Below is a small trained network, with its code and all its weights. Each question gives an input and a class and asks what happens when units are switched off, that is, made to give their printed mean instead of their output.

import numpy as np


def w(rows, s, z=0):
    codes = np.array(rows[::2]) - 128.0
    scale = np.full(codes.shape[1], s)
    scale[-1] = z or s
    return codes * scale


def f(y):
    return y / 2 * (1 + np.tanh(0.7978845608 * (y + 0.044715 * y**3)))


def log_softmax(a):
    a = a - a.max(-1, keepdims=True)
    return a - np.log(np.exp(a).sum(-1, keepdims=True))


def net(x, mask):
    res = np.array(x, float).reshape(1, 7) / 4 @ E
    y = f(res @ A[0][:, :-1].T + A[0][:, -1])
    res = res + np.where(mask, y, B[0][:, -1]) @ B[0][:, :-1]
    return log_softmax(res[-1] @ U[:, :-1].T + U[:, -1])


A, B = {}, {}
E = w([
[143,51,126,166,203],'x0',
[143,100,127,113,139],'x1',
[126,130,129,129,126],'x2',
[47,29,162,125,2],'x3',
[21,168,68,69,169],'x4',
[132,116,129,127,133],'x5',
[176,53,22,160,109],'x6',
],0.0083)
A[0] = w([
[123,71,153,176,200,156],'neuron 0',
[80,41,173,165,146,155],'neuron 1',
[78,37,196,181,129,115],'neuron 2',
[69,199,183,145,99,141],'neuron 3',
[172,227,131,66,1,206],'neuron 4',
[65,88,139,139,75,46],'neuron 5',
[140,73,62,138,121,195],'neuron 6',
[172,105,201,176,123,66],'neuron 7',
[112,164,230,80,150,168],'neuron 8',
[162,146,161,217,94,58],'neuron 9',
[43,80,135,198,62,14],'neuron 10',
[155,198,123,84,160,237],'neuron 11',
[84,138,94,126,144,4],'neuron 12',
[31,134,57,85,165,39],'neuron 13',
[173,130,134,151,251,152],'neuron 14',
[100,84,208,101,178,197],'neuron 15',
[110,81,144,99,98,21],'neuron 16',
[65,86,153,135,85,51],'neuron 17',
[152,145,55,159,68,74],'neuron 18',
[175,87,177,164,124,110],'neuron 19',
[110,116,224,121,190,224],'neuron 20',
[141,123,65,163,118,153],'neuron 21',
[238,158,157,148,47,47],'neuron 22',
],0.0099,0.0037)
B[0] = w([
[76,196,64,74,84,198],'neuron 0',
[133,207,87,96,83,223],'neuron 1',
[162,203,100,118,125,232],'neuron 2',
[136,113,103,167,164,212],'neuron 3',
[116,128,21,141,110,253],'neuron 4',
[191,158,192,125,87,207],'neuron 5',
[89,116,94,223,149,223],'neuron 6',
[27,105,174,82,209,177],'neuron 7',
[120,23,114,189,131,225],'neuron 8',
[68,77,137,4,151,163],'neuron 9',
[206,184,164,141,145,226],'neuron 10',
[142,151,126,145,89,236],'neuron 11',
[135,105,228,88,194,136],'neuron 12',
[60,105,253,30,212,228],'neuron 13',
[160,222,158,140,70,255],'neuron 14',
[97,124,74,218,101,198],'neuron 15',
[171,149,160,97,143,158],'neuron 16',
[183,144,205,143,137,204],'neuron 17',
[79,44,104,158,124,162],'neuron 18',
[10,142,143,85,180,184],'neuron 19',
[95,97,69,207,100,216],'neuron 20',
[138,104,119,196,147,176],'neuron 21',
[57,134,182,31,197,197],'neuron 22',
],0.0066,0.0067)
U = w([
[103,91,209,18,249,32],'0',
[255,225,156,116,102,82],'1',
[146,122,102,152,133,255],'2',
[151,28,97,244,166,100],'3',
[151,152,83,132,116,170],'4',
],0.0096,0.0044)

Each question gives the input, the list of numbers given to net, and the class t.
The units are the neurons (one row each of A and B). Each row of codes is followed by its name. A weight is (code - 128) times the scale printed after its matrix; where a second scale follows, it is the last column's (A, B and U).
mask holds one flag per neuron, in row order. A switched-off neuron (its flag False) gives its mean, the last column of its row in B, instead of its output. The means were averaged over made-up inputs and are rounded, as every weight is.
A unit's drop is (log p(t) with every unit on - log p(t) with that unit switched off) / (log p(t) with every unit on - log p(t) with every unit switched off).
The circuit of an input: a set's keep is (log p(t) with only the set's units on - log p(t) with every unit switched off) / (log p(t) with every unit on - log p(t) with every unit switched off). Starting from the 12 units with the biggest drops (on a tie, the unit counted first), units are removed one at a time, each time the one whose removal leaves the highest keep (on an exact tie, the one counted first), for as long as the keep stays at least 0.8.
circuit, biggest first: the units of the circuit, biggest drop first
unit that matters most: the unit with the biggest drop
top k neurons: the k neurons with the biggest drops, biggest first
drop of u: that unit's drop, to one decimal
input [-3,2,7,6,7,-6,-1], class 0: circuit, biggest first	neuron 13
input [8,-7,0,4,5,7,-6], class 4: circuit, biggest first	neuron 1; neuron 15
input [-3,-3,-6,-7,6,4,8], class 3: top 2 neurons	neuron 21; neuron 18
input [0,2,2,-8,-8,1,-5], class 0: top 2 neurons	neuron 22; neuron 7
input [6,5,4,-3,4,-2,-7], class 3: top 2 neurons	neuron 8; neuron 20
input [5,-4,3,1,-2,-7,-8], class 3: circuit, biggest first	neuron 8; neuron 20
input [1,0,2,7,1,-4,7], class 1: top 2 neurons	neuron 10; neuron 5
input [8,-3,7,1,-4,-2,-7], class 4: circuit, biggest first	neuron 0; neuron 13
input [0,-2,-2,-1,-6,3,-7], class 3: circuit, biggest first	neuron 20; neuron 8
input [-7,5,8,8,-5,-6,2], class 1: top 3 neurons	neuron 10; neuron 5; neuron 17
input [-6,-4,-1,-3,-4,-6,6], class 3: circuit, biggest first	neuron 18; neuron 14
input [-8,5,-2,-5,5,-6,-7], class 4: top 2 neurons	neuron 4; neuron 11
input [4,3,-8,-7,-1,5,6], class 1: top 2 neurons	neuron 14; neuron 8
input [7,-6,-3,-4,-2,4,-7], class 3: circuit, biggest first	neuron 20
input [7,2,-1,-2,-3,-6,-6], class 4: top 3 neurons	neuron 0; neuron 14; neuron 6
input [-4,-2,8,1,-5,2,-5], class 0: top 3 neurons	neuron 22; neuron 9; neuron 7
input [8,4,4,0,5,2,7], class 4: top 2 neurons	neuron 0; neuron 8
input [-6,-5,-1,4,-7,-6,-1], class 0: drop of neuron 22	0.4
input [-1,6,2,-4,-6,4,-5], class 0: drop of neuron 7	0.4
input [-3,6,7,-2,5,5,7], class 3: drop of neuron 0	0.1
input [1,-2,-3,4,-2,6,-2], class 1: unit that matters most	neuron 2
